Here is a tiny trained network, its code and every weight. The questions are about switching its units off for an input and a class, where a switched-off unit gives its printed mean instead of its output.

import numpy as np


def w(rows, s, z=0):
    codes = np.array(rows[::2]) - 128.0
    scale = np.full(codes.shape[1], s)
    scale[-1] = z or s
    return codes * scale


def f(y):
    return y / 2 * (1 + np.tanh(0.7978845608 * (y + 0.044715 * y**3)))


def log_softmax(a):
    a = a - a.max(-1, keepdims=True)
    return a - np.log(np.exp(a).sum(-1, keepdims=True))


def net(x, mask):
    res = np.array(x, float).reshape(1, 4) / 4 @ E
    y = f(res @ A[0][:, :-1].T + A[0][:, -1])
    res = res + np.where(mask, y, B[0][:, -1]) @ B[0][:, :-1]
    return log_softmax(res[-1] @ U[:, :-1].T + U[:, -1])


A, B = {}, {}
E = w([
[123,126,131,129,127],'x0',
[156,147,2,20,101],'x1',
[195,46,152,132,41],'x2',
[219,154,117,91,197],'x3',
],0.0089)
A[0] = w([
[117,162,92,159,199,101],'n0',
[189,95,115,150,84,103],'n1',
[139,147,91,111,101,78],'n2',
[221,173,127,141,194,104],'n3',
[174,27,161,139,103,203],'n4',
[139,89,46,99,86,134],'n5',
[178,84,129,125,100,110],'n6',
[6,156,149,157,52,209],'n7',
[193,114,204,199,166,202],'n8',
[168,79,188,206,184,182],'n9',
[134,139,69,29,89,251],'n10',
[203,98,164,86,150,108],'n11',
[67,182,149,85,172,160],'n12',
[98,139,64,169,178,148],'n13',
[109,116,94,29,140,143],'n14',
[153,137,215,119,87,91],'n15',
[92,106,224,120,130,80],'n16',
[247,97,139,166,59,68],'n17',
[89,102,113,135,109,118],'n18',
[183,135,36,105,123,164],'n19',
],0.011,0.0024)
B[0] = w([
[36,48,125,137,204,184],'n0',
[66,124,163,139,210,169],'n1',
[64,217,175,154,50,150],'n2',
[166,90,40,153,137,197],'n3',
[147,50,152,187,203,213],'n4',
[102,232,105,213,151,198],'n5',
[58,114,87,80,220,164],'n6',
[163,106,38,142,148,254],'n7',
[160,159,90,234,167,229],'n8',
[160,229,118,142,212,229],'n9',
[174,137,168,190,161,244],'n10',
[88,60,93,158,163,166],'n11',
[70,33,136,135,231,201],'n12',
[104,96,194,124,198,174],'n13',
[116,111,161,253,196,199],'n14',
[157,145,179,117,164,167],'n15',
[166,157,172,150,119,195],'n16',
[70,76,166,93,238,204],'n17',
[200,145,71,138,122,148],'n18',
[138,170,156,156,184,216],'n19',
],0.0068,0.0086)
U = w([
[190,77,7,149,141,184],'0',
[95,70,144,126,156,97],'1',
[172,177,119,152,136,55],'2',
[148,122,124,120,147,254],'3',
[152,105,114,119,106,92],'4',
[157,154,168,30,92,56],'5',
],0.013,0.0045)

Each question gives the input, the list of numbers given to net, and the class t.
The units are the neurons (one row each of A and B). Each row of codes is followed by its name. A weight is (code - 128) times the scale printed after its matrix; where a second scale follows, it is the last column's (A, B and U).
mask holds one flag per neuron, in row order. A switched-off neuron (its flag False) gives its mean, the last column of its row in B, instead of its output. The means were averaged over made-up inputs and are rounded, as every weight is.
A unit's drop is (log p(t) with every unit on - log p(t) with that unit switched off) / (log p(t) with every unit on - log p(t) with every unit switched off).
The circuit of an input: a set's keep is (log p(t) with only the set's units on - log p(t) with every unit switched off) / (log p(t) with every unit on - log p(t) with every unit switched off). Starting from the 12 units with the biggest drops (on a tie, the unit counted first), units are removed one at a time, each time the one whose removal leaves the highest keep (on an exact tie, the one counted first), for as long as the keep stays at least 0.8.
circuit, biggest first: the units of the circuit, biggest drop first
unit that matters most: the unit with the biggest drop
top k neurons: the k neurons with the biggest drops, biggest first
drop when u is switched off: that unit's drop, to one decimal
input [-4,6,-5,-5], class 2: top 2 neurons	n5; n10
input [-5,-8,-8,8], class 0: unit that matters most	n3
input [0,0,8,6], class 1: top 2 neurons	n17; n1
input [-2,-7,5,7], class 0: top 4 neurons	n8; n3; n11; n4
input [6,4,4,3], class 3: circuit, biggest first	n7; n8
input [-3,-1,4,-7], class 0: top 2 neurons	n7; n18
input [-4,-2,6,2], class 1: top 2 neurons	n17; n7
input [-3,-8,-3,5], class 2: top 2 neurons	n9; n8
input [6,-4,5,-7], class 0: top 2 neurons	n7; n18
input [-8,-1,8,-1], class 1: drop when n17 is switched off	0.2
input [-7,8,-6,1], class 2: drop when n14 is switched off	0.0
input [-6,-4,3,-7], class 0: drop when n7 is switched off	0.6
